Here is a tiny trained network, its code and every weight. The questions are about switching its units off for an input and a target symbol, where a switched-off unit gives its printed mean instead of its output.

import numpy as np


def w(rows, s, z=0):
    codes = np.array(rows[::2]) - 128.0
    scale = np.full(codes.shape[1], s)
    scale[-1] = z or s
    return codes * scale


def norm(h):
    return h / np.sqrt((h * h).mean(-1, keepdims=True) + 1e-5)


def f(y):
    return y / 2 * (1 + np.tanh(0.7978845608 * (y + 0.044715 * y**3)))


def softmax(a):
    e = np.exp(a - a.max(-1, keepdims=True))
    return e / e.sum(-1, keepdims=True)


def log_softmax(a):
    a = a - a.max(-1, keepdims=True)
    return a - np.log(np.exp(a).sum(-1, keepdims=True))


def net(x, mask):
    ids = ['γεξστψ'.index(c) for c in x.split()]
    T = len(ids)
    res = E[ids] + P[:T]
    u = 0
    for l in range(3):
        r = norm(res)
        for j in range(2):
            rows = slice(4 * j, 4 * j + 4)
            q, k, v = (r @ M[l][rows].T for M in (Q, K, V))
            z = softmax(np.where(np.tri(T) > 0, q @ k.T / 4**0.5, -1e9)) @ v
            o = O[l][rows]
            res = res + np.where(mask[u + j], z, o[:, -1]) @ o[:, :-1]
        u += 2
        y = f(norm(res) @ A[l][:, :-1].T + A[l][:, -1])
        res = res + np.where(mask[u : u + 4], y, B[l][:, -1]) @ B[l][:, :-1]
        u += 4
    return log_softmax(norm(res)[-1] @ U[:, :-1].T + U[:, -1])


Q, K, V, O, A, B = {}, {}, {}, {}, {}, {}
E = w([
[132,55,82,131,105,100,60,164,169],'γ',
[59,86,196,151,170,163,130,251,195],'ε',
[43,187,125,144,129,162,96,129,143],'ξ',
[104,70,117,187,131,151,64,117,145],'σ',
[146,137,163,109,148,149,104,136,108],'τ',
[169,145,126,123,80,189,113,163,114],'ψ',
],0.018)
P = w([
[115,184,181,138,152,140,179,137,250],'0',
[168,148,43,65,199,201,61,131,96],'1',
[59,207,124,121,127,103,29,176,189],'2',
[107,79,113,45,183,253,100,100,93],'3',
[96,106,194,113,90,74,187,74,178],'4',
[181,164,70,242,226,168,102,92,100],'5',
[128,174,154,166,101,18,77,151,127],'6',
[94,49,126,59,97,185,152,58,45],'7',
[42,110,140,109,34,25,96,134,101],'8',
[174,136,92,129,193,200,85,147,195],'9',
],0.013)
Q[0] = w([
[92,112,220,171,35,71,117,103,58],'0.h0',
[210,121,98,173,123,254,177,127,119],'0.h0',
[69,18,143,48,150,172,124,100,41],'0.h0',
[100,124,133,173,149,225,10,199,155],'0.h0',
[213,169,187,190,103,123,130,203,150],'0.h1',
[133,89,112,50,120,183,222,141,107],'0.h1',
[155,73,214,102,17,97,41,104,167],'0.h1',
[197,64,99,95,137,138,160,156,129],'0.h1',
],0.008)
K[0] = w([
[81,116,104,157,63,140,115,95,129],'0.h0',
[147,150,158,127,126,107,81,164,206],'0.h0',
[138,46,162,54,112,125,248,114,165],'0.h0',
[167,139,164,180,73,34,71,148,108],'0.h0',
[188,171,117,119,107,81,149,140,164],'0.h1',
[116,147,165,61,150,116,126,90,149],'0.h1',
[147,152,158,155,70,97,121,95,93],'0.h1',
[143,115,161,157,173,122,174,143,134],'0.h1',
],0.012)
V[0] = w([
[81,102,95,141,105,124,201,229,123],'0.h0',
[71,195,140,190,98,202,138,172,99],'0.h0',
[146,159,200,55,175,166,92,193,149],'0.h0',
[114,117,12,95,93,109,214,218,128],'0.h0',
[96,89,137,69,23,225,102,152,130],'0.h1',
[194,131,154,167,163,155,45,129,2],'0.h1',
[77,134,176,68,64,107,95,82,146],'0.h1',
[59,121,124,138,161,146,142,106,163],'0.h1',
],0.007)
O[0] = w([
[116,167,4,84,130,85,131,109,164,127],'0.h0',
[72,133,141,81,78,76,115,85,161,149],'0.h0',
[254,140,179,79,105,126,143,147,107,253],'0.h0',
[56,152,83,92,93,44,229,193,114,55],'0.h0',
[230,91,138,123,118,177,246,111,244,235],'0.h1',
[122,73,64,152,79,143,129,175,131,101],'0.h1',
[100,76,191,131,70,111,135,191,50,165],'0.h1',
[148,71,143,69,144,164,22,109,99,175],'0.h1',
],0.007,0.0046)
A[0] = w([
[99,82,180,131,68,76,124,175,3,182],'0.n0',
[77,79,80,146,88,142,160,76,91,41],'0.n1',
[148,53,35,142,156,199,192,99,123,252],'0.n2',
[165,211,160,153,64,22,117,173,136,75],'0.n3',
],0.0065,0.00035)
B[0] = w([
[201,79,225,40,191,135,190,100,158,197],'0.n0',
[135,1,136,115,83,163,135,115,189,121],'0.n1',
[79,224,153,13,174,187,130,178,81,255],'0.n2',
[204,55,147,160,31,102,115,92,162,214],'0.n3',
],0.0097,0.0026)
Q[1] = w([
[92,145,115,168,193,157,147,111,130],'1.h0',
[176,186,79,182,112,125,108,94,150],'1.h0',
[142,122,165,159,109,116,119,128,148],'1.h0',
[126,97,93,183,131,150,154,150,149],'1.h0',
[95,148,123,96,99,73,144,60,105],'1.h1',
[175,146,85,153,184,121,132,117,141],'1.h1',
[128,100,154,10,134,175,57,180,133],'1.h1',
[152,155,122,183,152,110,87,122,183],'1.h1',
],0.014)
K[1] = w([
[112,113,99,85,184,58,34,134,161],'1.h0',
[140,185,88,219,147,174,64,95,106],'1.h0',
[74,133,171,229,101,175,143,135,91],'1.h0',
[81,146,101,171,210,75,218,140,148],'1.h0',
[134,126,63,57,167,229,137,128,117],'1.h1',
[79,254,75,204,33,141,63,232,163],'1.h1',
[130,121,189,204,140,63,192,96,113],'1.h1',
[213,171,108,173,73,29,24,225,10],'1.h1',
],0.0086)
V[1] = w([
[168,105,116,120,137,148,154,206,72],'1.h0',
[97,185,80,183,132,184,146,143,92],'1.h0',
[121,165,118,64,206,88,149,150,189],'1.h0',
[92,19,68,132,122,161,148,166,182],'1.h0',
[155,245,104,171,59,111,142,43,125],'1.h1',
[203,49,124,85,161,155,184,204,109],'1.h1',
[254,164,104,126,71,137,179,84,78],'1.h1',
[114,189,186,122,204,160,205,119,170],'1.h1',
],0.0067)
O[1] = w([
[226,126,52,222,51,185,138,125,139,120],'1.h0',
[96,94,234,29,129,208,89,92,190,2],'1.h0',
[116,146,152,135,129,98,103,123,23,191],'1.h0',
[92,157,120,198,56,134,134,87,136,128],'1.h0',
[121,229,119,239,7,180,96,167,131,42],'1.h1',
[105,130,253,5,255,143,37,137,99,166],'1.h1',
[123,128,77,155,20,107,51,167,12,81],'1.h1',
[152,129,141,218,104,97,99,99,203,141],'1.h1',
],0.0064,0.0047)
A[1] = w([
[145,160,130,182,132,139,115,108,192,3],'1.n0',
[183,110,100,196,11,140,199,95,171,133],'1.n1',
[161,142,64,118,170,167,145,189,2,179],'1.n2',
[144,111,114,182,96,43,125,156,111,78],'1.n3',
],0.0091,0.0013)
B[1] = w([
[133,117,113,146,129,168,102,121,144,152],'1.n0',
[152,73,89,133,117,147,168,98,204,169],'1.n1',
[8,126,161,111,121,179,129,122,184,253],'1.n2',
[145,145,149,94,213,117,140,91,154,163],'1.n3',
],0.017,0.0052)
Q[2] = w([
[103,106,114,70,135,177,129,105,108],'2.h0',
[103,117,69,92,104,141,121,199,149],'2.h0',
[184,107,144,137,92,105,78,6,136],'2.h0',
[162,191,125,228,84,116,72,130,99],'2.h0',
[60,110,172,51,74,54,148,113,122],'2.h1',
[149,41,93,41,251,150,178,126,177],'2.h1',
[159,91,116,87,113,157,99,181,99],'2.h1',
[139,104,122,89,13,178,145,102,48],'2.h1',
],0.011)
K[2] = w([
[119,145,145,178,75,115,170,66,94],'2.h0',
[95,115,112,120,58,68,135,135,138],'2.h0',
[72,61,171,251,182,177,130,163,106],'2.h0',
[139,175,129,139,132,138,48,153,204],'2.h0',
[99,74,85,50,143,152,244,142,124],'2.h1',
[105,53,167,178,121,62,140,100,162],'2.h1',
[161,126,193,133,127,124,185,70,69],'2.h1',
[140,141,121,122,131,173,179,50,93],'2.h1',
],0.011)
V[2] = w([
[97,114,154,248,150,120,120,228,142],'2.h0',
[140,136,149,145,164,169,156,117,88],'2.h0',
[84,111,90,163,136,77,99,103,109],'2.h0',
[142,85,71,109,108,106,35,113,118],'2.h0',
[101,93,137,168,110,193,111,163,151],'2.h1',
[93,151,108,135,158,122,87,68,157],'2.h1',
[149,71,85,177,170,132,72,75,132],'2.h1',
[146,109,89,141,122,76,170,205,146],'2.h1',
],0.011)
O[2] = w([
[60,134,149,125,191,138,150,218,208,92],'2.h0',
[99,78,73,152,144,115,87,173,118,111],'2.h0',
[142,119,121,106,157,201,92,143,129,2],'2.h0',
[139,117,147,107,165,151,161,28,160,119],'2.h0',
[153,83,131,101,141,30,106,135,74,107],'2.h1',
[136,116,133,120,58,156,168,111,47,195],'2.h1',
[81,130,145,175,158,135,111,164,2,217],'2.h1',
[122,192,133,132,162,123,123,168,171,91],'2.h1',
],0.01,0.0045)
A[2] = w([
[75,158,175,105,2,65,87,125,117,3],'2.n0',
[198,163,56,41,249,96,149,68,136,43],'2.n1',
[73,130,66,112,163,185,208,112,89,173],'2.n2',
[190,166,170,145,108,111,132,162,139,87],'2.n3',
],0.011,0.0047)
B[2] = w([
[136,147,177,170,115,24,117,70,130,169],'2.n0',
[114,158,127,111,189,106,145,6,133,235],'2.n1',
[170,174,109,139,106,53,146,218,152,253],'2.n2',
[141,113,99,92,140,91,170,157,89,172],'2.n3',
],0.017,0.0049)
U = w([
[58,173,115,93,144,94,142,190,160,99],'γ',
[119,157,58,96,201,98,146,41,92,204],'ε',
[176,125,61,178,72,130,153,100,154,159],'ξ',
[198,143,75,116,133,78,109,158,3,226],'σ',
[111,96,165,159,137,199,46,94,104,8],'τ',
[108,177,153,159,40,59,79,77,107,14],'ψ',
],0.0061,0.0011)

Each question gives the input, a string of symbols that net reads in full, and the target symbol t.
The units are the heads (4 rows each of Q, K, V and O) and the neurons (one row each of A and B). Each row of codes is followed by its name. A weight is (code - 128) times the scale printed after its matrix; where a second scale follows, it is the last column's (O, A, B and U).
mask holds one flag per unit, layer by layer, with each layer's heads first. A switched-off unit (its flag False) gives its mean, the last column of its rows in O or B, instead of its output. The means were averaged over made-up inputs and are rounded, as every weight is.
A unit's drop is (log p(t) with every unit on - log p(t) with that unit switched off) / (log p(t) with every unit on - log p(t) with every unit switched off).
The circuit of an input: a set's keep is (log p(t) with only the set's units on - log p(t) with every unit switched off) / (log p(t) with every unit on - log p(t) with every unit switched off). Starting from the 12 units with the biggest drops (on a tie, the unit counted first), units are removed one at a time, each time the one whose removal leaves the highest keep (on an exact tie, the one counted first), for as long as the keep stays at least 0.8.
circuit, biggest first: the units of the circuit, biggest drop first
unit that matters most: the unit with the biggest drop
k most important neurons: the k neurons with the biggest drops, biggest first
top k neurons in layer l: the k neurons of layer l with the biggest drops, biggest first
heads that matter: for each layer, one digit per head in row order, 1 if its drop is at least 0.15 and else 0, layers parted by /
input τ τ τ ξ γ γ τ σ ε ψ, target τ: heads that matter	10 / 00 / 00
input σ σ ε σ, target σ: circuit, biggest first	2.h1, 0.n2, 2.n2
input γ γ γ ψ, target γ: circuit, biggest first	1.n2, 2.n2
input ξ ξ τ γ γ τ ψ τ, target γ: most important neuron	1.n2
input γ γ τ τ, target γ: circuit, biggest first	1.n2, 2.n2
input γ τ ε γ γ ε, target ε: heads that matter	00 / 01 / 01
input γ ε ψ, target ξ: heads that matter	01 / 00 / 00
input τ γ σ ξ, target τ: heads that matter	10 / 01 / 00
input γ γ γ γ τ γ ε ε ξ ψ, target ε: heads that matter	10 / 01 / 00
input γ γ τ τ τ ξ γ ψ, target τ: circuit, biggest first	0.h0, 1.n2
input ε γ τ γ γ ξ ψ ε ε τ, target ψ: heads that matter	00 / 01 / 10
input ε ψ γ γ ξ ε ξ τ, target ξ: circuit, biggest first	1.h1, 1.n1
input τ γ γ γ γ σ τ γ γ ε, target τ: circuit, biggest first	0.h0, 2.n2
input ψ σ τ σ, target ψ: unit that matters most	0.n2
input τ ξ γ ε γ ξ ψ ψ ε σ, target ψ: heads that matter	00 / 01 / 00
input ε γ ε ψ γ ξ ε σ, target γ: circuit, biggest first	0.n2, 2.n2, 1.n2
input τ τ γ σ γ σ σ τ ε ξ, target σ: circuit, biggest first	2.h1, 2.n2
input ψ ε σ τ ε τ τ ε, target ε: circuit, biggest first	1.h1, 1.n2, 2.n1, 0.h0
input ψ τ γ γ, target ψ: 2 most important neurons	0.n2, 2.n0
input γ γ τ ξ γ σ σ σ γ γ, target σ: heads that matter	10 / 01 / 01
input ε ε γ γ γ ξ ψ γ γ γ, target ψ: unit that matters most	1.h1
input γ ξ τ γ ε ξ, target τ: top 2 neurons in layer 2	2.n2, 2.n1
input ε τ ε, target σ: heads that matter	10 / 00 / 10
input ξ σ τ γ γ γ ψ γ ψ ψ, target ψ: 2 most important neurons	2.n0, 1.n2
input ψ γ ξ ψ, target ψ: top 2 neurons in layer 0	0.n2, 0.n3
input τ σ σ γ γ ε ξ ξ, target γ: heads that matter	10 / 00 / 00
input τ ε σ γ τ ξ, target σ: most important neuron	2.n2
input τ ξ γ ε ψ γ τ γ ξ, target ε: 3 most important neurons	0.n0, 1.n2, 1.n1
input γ γ ξ, target ψ: top 2 neurons in layer 2	2.n0, 2.n1
input ε ε τ ψ ε ξ τ γ σ ε, target τ: top 2 neurons in layer 0	0.n3, 0.n0
